In the rows, 100 means zero.
Facts:
<1009> {tritron=<559>, <1170>, grufim=b}
<1017> {tritron=<125>, grufim=a}
<101> {grufim=a}
<1045> {tritron=<218>, grufim=a}
<1056> {tritron=<957>, grufim=a}
<1060> {tritron=<218>, <522>, grufim=a}
<106> {grufim=c}
<1082> {tritron=<696>, <662>, <787>, grufim=a}
<1086> {tritron=<218>, grufim=c}
<1089> {tritron=<569>, grufim=a}
<1094> {tritron=<822>, grufim=b}
<1098> {tritron=<1380>, grufim=b}
<1103> {tritron=<1060>, grufim=a}
<1108> {tritron=<995>, grufim=c}
<110> {tritron=<696>, grufim=c}
<1119> {tritron=<413>, grufim=c}
<1126> {grufim=a}
<1146> {grufim=a}
<1158> {tritron=<787>, grufim=a}
<1160> {tritron=<408>, <813>, grufim=b}
<1168> {tritron=<180>, grufim=b}
<1170> {tritron=<1339>, grufim=a}
<1177> {tritron=<559>, grufim=b}
<1181> {tritron=<957>, <1200>, grufim=a}
<1182> {tritron=<218>, <1307>, <813>, grufim=a}
<1185> {grufim=c}
<1190> {tritron=<825>, grufim=a}
<1198> {tritron=<786>, grufim=a}
<1200> {grufim=a}
<1202> {tritron=<1215>, <942>, grufim=a}
<1211> {tritron=<529>, grufim=a}
<1215> {grufim=b}
<1226> {tritron=<802>, grufim=b}
<1238> {tritron=<786>, grufim=a}
<1251> {tritron=<522>, <584>, <363>, grufim=a}
<1257> {tritron=<696>, grufim=b}
<1258> {tritron=<1339>, grufim=a}
<125> {grufim=a}
<1264> {tritron=<825>, <1311>, grufim=a}
<127> {tritron=<522>, grufim=c}
<1299> {grufim=b}
<129> {tritron=<241>, grufim=a}
<1307> {tritron=<696>, grufim=a}
<1311> {grufim=a}
<1317> {tritron=<1339>, grufim=b}
<1326> {grufim=a}
<1339> {grufim=c}
<1380> {grufim=a}
<1382> {tritron=<106>, grufim=a}
<1387> {tritron=<775>, grufim=a}
<1388> {tritron=<110>, grufim=b}
<154> {tritron=<1326>, grufim=a}
<165> {tritron=<311>, grufim=c}
<175> {grufim=c}
<180> {tritron=<218>, <1339>, grufim=a}
<218> {tritron=<696>, grufim=c}
<235> {grufim=b}
<241> {tritron=<696>, grufim=c}
<257> {tritron=<1060>, grufim=a}
<260> {tritron=<1299>, <1190>, grufim=c}
<267> {tritron=<1326>, grufim=b}
<272> {tritron=<536>, grufim=c}
<277> {tritron=<1339>, grufim=b}
<290> {tritron=<1146>, <218>, grufim=c}
<311> {tritron=<1339>, grufim=a}
<361> {tritron=<1200>, grufim=a}
<363> {tritron=<1160>, grufim=a}
<392> {tritron=<696>, grufim=a}
<3> {tritron=<97>, grufim=b}
<408> {tritron=<260>, grufim=b}
<412> {tritron=<715>, grufim=a}
<413> {grufim=a}
<464> {tritron=<828>, <361>, grufim=a}
<470> {tritron=<861>, <1170>, grufim=a}
<485> {tritron=<125>, <180>, grufim=b}
<522> {grufim=a}
<529> {tritron=<857>, grufim=c}
<532> {tritron=<1326>, <235>, grufim=a}
<536> {tritron=<1258>, grufim=c}
<545> {tritron=<1185>, <825>, grufim=a}
<548> {tritron=<55>, grufim=a}
<558> {grufim=a}
<559> {tritron=<696>, grufim=c}
<55> {tritron=<529>, <813>, grufim=b}
<569> {tritron=<802>, <559>, grufim=c}
<572> {tritron=<98>, grufim=a}
<584> {tritron=<775>, grufim=a}
<590> {tritron=<861>, <715>, grufim=c}
<607> {tritron=<1307>, grufim=b}
<622> {tritron=<857>, grufim=b}
<625> {tritron=<952>, grufim=c}
<633> {tritron=<1146>, <125>, grufim=c}
<637> {tritron=<522>, <1311>, <1339>, grufim=a}
<642> {tritron=<290>, grufim=c}
<654> {grufim=b}
<662> {tritron=<1146>, grufim=c}
<664> {tritron=<696>, <559>, grufim=b}
<672> {tritron=<1185>, <559>, <861>, grufim=b}
<674> {tritron=<260>, <813>, grufim=c}
<694> {tritron=<696>, <1299>, grufim=a}
<696> {grufim=c}
<715> {grufim=c}
<716> {tritron=<558>, <241>, grufim=a}
<755> {grufim=c}
<762> {tritron=<101>, grufim=c}
<775> {tritron=<1311>, grufim=a}
<786> {grufim=c}
<787> {grufim=b}
<793> {tritron=<696>, grufim=a}
<799> {tritron=<1387>, grufim=c}
<802> {tritron=<1146>, <218>, grufim=a}
<807> {tritron=<1082>, <101>, grufim=b}
<813> {tritron=<218>, <825>, grufim=a}
<822> {grufim=a}
<825> {tritron=<218>, grufim=a}
<828> {grufim=b}
<857> {tritron=<696>, grufim=a}
<861> {tritron=<522>, grufim=c}
<863> {tritron=<1215>, grufim=b}
<87> {tritron=<672>, grufim=b}
<899> {tritron=<110>, <755>, grufim=a}
<942> {tritron=<1190>, grufim=c}
<952> {tritron=<1311>, grufim=b}
<957> {tritron=<1146>, <154>, <101>, grufim=a}
<962> {tritron=<1238>, grufim=b}
<97> {tritron=<1190>, grufim=a}
<982> {tritron=<1307>, grufim=a}
<988> {tritron=<1382>, grufim=a}
<98> {grufim=b}
<995> {tritron=<857>, grufim=a}

Known rows:
<957>: 100; 104; 90; 83; 103; 114; 78; 84; 92; 130; 85; 79; 96; 104; 88; 80; 107; 113; 113; 105; 79; 93; 110; 108; 108; 94; 108; 112
<241>: 96; 108; 94; 94; 101; 104; 71; 82; 90; 129; 76; 74; 91; 112; 110; 86; 114; 124; 94; 105; 91; 101; 112; 108; 118; 96; 111; 127
<1238>: 102; 97; 83; 82; 104; 114; 75; 79; 85; 126; 89; 86; 96; 112; 82; 97; 109; 103; 104; 103; 89; 83; 118; 122; 107; 102; 119; 118
<952>: 105; 107; 93; 92; 121; 105; 56; 88; 81; 122; 73; 82; 99; 101; 100; 90; 108; 102; 102; 102; 77; 99; 109; 111; 106; 92; 110; 127
<311>: 98; 104; 93; 85; 103; 108; 72; 86; 88; 129; 78; 85; 101; 105; 85; 80; 106; 111; 115; 103; 84; 101; 107; 115; 101; 96; 117; 115
<828>: 120; 120; 76; 78; 120; 118; 61; 96; 86; 142; 85; 69; 83; 101; 96; 75; 100; 100; 83; 108; 64; 97; 109; 110; 113; 88; 85; 125
<1181>: 101; 106; 87; 83; 99; 113; 79; 87; 99; 133; 88; 80; 93; 102; 85; 80; 106; 115; 109; 104; 72; 96; 109; 111; 101; 89; 102; 118
<1317>: 103; 106; 93; 95; 115; 103; 59; 88; 87; 119; 73; 86; 100; 99; 101; 93; 110; 103; 103; 98; 74; 100; 109; 112; 101; 87; 108; 129
<625>: 96; 103; 101; 95; 101; 100; 63; 83; 88; 130; 74; 80; 98; 109; 107; 93; 105; 126; 99; 103; 85; 106; 110; 120; 103; 91; 108; 130
<408>: 104; 109; 93; 92; 120; 106; 59; 88; 85; 122; 78; 79; 95; 102; 101; 90; 114; 102; 101; 105; 78; 94; 109; 105; 110; 93; 110; 128
<694>: 95; 105; 93; 89; 100; 107; 77; 86; 99; 125; 86; 85; 94; 104; 86; 83; 114; 114; 113; 105; 83; 96; 107; 108; 103; 93; 117; 121
<1257>: 102; 108; 91; 96; 114; 104; 65; 88; 93; 117; 78; 82; 95; 100; 102; 91; 118; 104; 100; 100; 76; 96; 110; 103; 108; 89; 109; 131
<559>: 97; 106; 97; 93; 102; 104; 68; 82; 87; 131; 75; 75; 94; 111; 109; 88; 110; 125; 96; 105; 89; 102; 111; 112; 114; 95; 109; 127
<622>: 102; 108; 90; 96; 114; 103; 66; 88; 94; 116; 78; 82; 94; 100; 103; 90; 120; 104; 99; 101; 77; 95; 110; 102; 109; 89; 110; 132
<235>: 106; 99; 94; 88; 126; 118; 66; 77; 73; 117; 74; 71; 106; 98; 112; 95; 103; 108; 111; 102; 73; 84; 121; 96; 121; 90; 95; 107
<529>: 97; 107; 96; 94; 102; 103; 69; 82; 89; 130; 77; 73; 92; 112; 109; 87; 113; 124; 95; 106; 91; 101; 112; 109; 116; 96; 110; 128
<1108>: 94; 107; 96; 97; 96; 101; 73; 82; 96; 126; 78; 77; 91; 110; 110; 90; 116; 126; 94; 104; 88; 101; 112; 109; 114; 92; 109; 133

Rows:
No name comes twice in this set of rows, the named rows included.
108; 114; 80; 77; 97; 116; 78; 93; 104; 143; 94; 77; 84; 102; 80; 74; 100; 113; 99; 107; 65; 98; 106; 116; 98; 86; 92; 121  <464>
106; 110; 92; 90; 124; 108; 60; 87; 80; 123; 77; 75; 94; 104; 101; 85; 114; 100; 100; 106; 82; 94; 110; 102; 117; 95; 112; 124  <1299>
98; 108; 94; 91; 105; 106; 68; 82; 83; 132; 75; 71; 93; 113; 110; 84; 111; 122; 94; 108; 94; 101; 112; 108; 121; 99; 111; 123  <696>
99; 96; 84; 84; 101; 112; 76; 79; 91; 123; 90; 90; 96; 110; 82; 100; 110; 105; 104; 101; 86; 83; 117; 123; 102; 98; 118; 122  <1198>
98; 104; 98; 92; 103; 103; 62; 82; 81; 133; 69; 78; 100; 110; 108; 89; 101; 124; 99; 102; 87; 108; 111; 121; 107; 94; 109; 125  <536>
97; 106; 91; 86; 102; 109; 77; 86; 93; 127; 83; 81; 95; 106; 86; 79; 113; 111; 112; 105; 86; 96; 107; 107; 108; 97; 118; 117  <1307>
102; 99; 94; 93; 118; 113; 67; 79; 86; 113; 77; 77; 104; 94; 110; 100; 106; 111; 111; 98; 66; 86; 119; 99; 110; 84; 93; 117  <267>
97; 104; 95; 94; 99; 105; 71; 81; 93; 129; 79; 74; 94; 108; 111; 91; 107; 128; 96; 103; 81; 99; 114; 111; 111; 89; 100; 128  <762>
98; 105; 91; 86; 103; 110; 76; 85; 92; 129; 83; 81; 96; 105; 86; 80; 111; 112; 113; 105; 84; 96; 108; 109; 106; 96; 116; 115  <802>
102; 109; 110; 91; 129; 100; 51; 92; 91; 123; 97; 77; 86; 103; 93; 100; 114; 107; 106; 118; 71; 81; 109; 103; 103; 91; 110; 140  <863>
106; 110; 88; 89; 121; 111; 64; 86; 81; 122; 75; 75; 95; 102; 103; 84; 113; 101; 98; 104; 81; 93; 111; 100; 119; 94; 108; 121  <787>
97; 102; 99; 95; 99; 100; 62; 82; 86; 130; 70; 82; 101; 108; 108; 92; 102; 126; 100; 100; 84; 109; 110; 123; 101; 90; 107; 129  <272>
97; 105; 97; 92; 104; 105; 69; 81; 86; 133; 76; 74; 94; 111; 108; 90; 106; 124; 96; 106; 87; 101; 112; 112; 114; 94; 109; 128  <175>
99; 107; 97; 90; 107; 105; 64; 82; 80; 135; 74; 72; 94; 113; 108; 85; 107; 123; 96; 108; 93; 102; 111; 113; 117; 99; 111; 124  <1185>
104; 109; 91; 93; 119; 106; 63; 88; 87; 120; 77; 79; 94; 101; 102; 88; 116; 102; 99; 103; 79; 94; 110; 103; 112; 92; 111; 128  <55>

Now the same nodes, written a new way:
Known rows:
<1387>: 114; 125; 90; 88; 93; 86; 87; 95; 109; 111; 124; 124; 109; 95; 92
<1200>: 98; 113; 91; 76; 83; 110; 77; 87; 81; 100; 104; 99; 85; 106; 104
<694>: 109; 120; 113; 115; 93; 84; 70; 97; 101; 120; 103; 102; 104; 98; 104
<857>: 106; 116; 95; 111; 107; 69; 81; 94; 89; 108; 102; 97; 106; 97; 105
<637>: 105; 100; 99; 91; 86; 77; 76; 100; 122; 123; 130; 123; 118; 103; 96
<154>: 106; 109; 98; 83; 75; 116; 62; 88; 88; 105; 103; 95; 87; 112; 103
<1226>: 108; 90; 98; 94; 100; 88; 88; 104; 111; 101; 77; 94; 86; 105; 107
<1009>: 99; 87; 97; 97; 90; 48; 101; 108; 115; 108; 86; 112; 96; 98; 105
<532>: 105; 119; 105; 95; 64; 115; 68; 93; 95; 109; 102; 106; 95; 109; 98
<715>: 89; 111; 85; 79; 97; 52; 148; 102; 98; 106; 129; 92; 85; 95; 93
<1126>: 99; 120; 96; 102; 84; 100; 90; 90; 92; 108; 107; 111; 109; 92; 100
<106>: 92; 112; 90; 101; 92; 96; 156; 95; 87; 92; 111; 85; 101; 99; 92
<572>: 93; 122; 100; 108; 78; 106; 94; 91; 93; 110; 104; 115; 111; 93; 98
<1089>: 97; 97; 106; 94; 84; 75; 70; 97; 99; 120; 111; 99; 100; 100; 106
<607>: 115; 110; 98; 108; 106; 65; 93; 106; 109; 100; 73; 100; 94; 101; 105
<899>: 102; 112; 106; 120; 83; 67; 73; 98; 96; 115; 100; 105; 109; 104; 105
<87>: 104; 110; 95; 89; 90; 54; 104; 111; 112; 111; 86; 116; 83; 88; 101

Rows:
No name comes twice in this set of rows, the named rows included.
108; 101; 107; 96; 96; 95; 65; 97; 109; 118; 114; 97; 103; 104; 106  <1045>
112; 120; 103; 120; 98; 82; 76; 97; 98; 112; 102; 106; 114; 102; 101  <1211>
109; 122; 110; 100; 87; 98; 72; 100; 112; 124; 118; 110; 99; 94; 99  <545>
107; 106; 96; 86; 94; 58; 132; 108; 118; 111; 135; 96; 100; 115; 88  <127>
110; 119; 96; 114; 113; 68; 129; 100; 98; 100; 113; 73; 102; 112; 95  <529>
97; 91; 89; 70; 102; 106; 73; 86; 84; 100; 111; 82; 84; 101; 112  <1146>
103; 114; 81; 94; 100; 96; 121; 100; 96; 90; 77; 110; 94; 82; 101  <98>
125; 129; 96; 102; 116; 101; 99; 106; 113; 100; 81; 107; 90; 85; 99  <408>
121; 128; 115; 112; 107; 101; 123; 107; 115; 111; 121; 77; 100; 112; 90  <674>
120; 116; 82; 85; 105; 77; 105; 107; 118; 98; 95; 125; 99; 89; 94  <952>
113; 119; 96; 88; 113; 105; 83; 94; 103; 114; 119; 104; 95; 86; 101  <825>

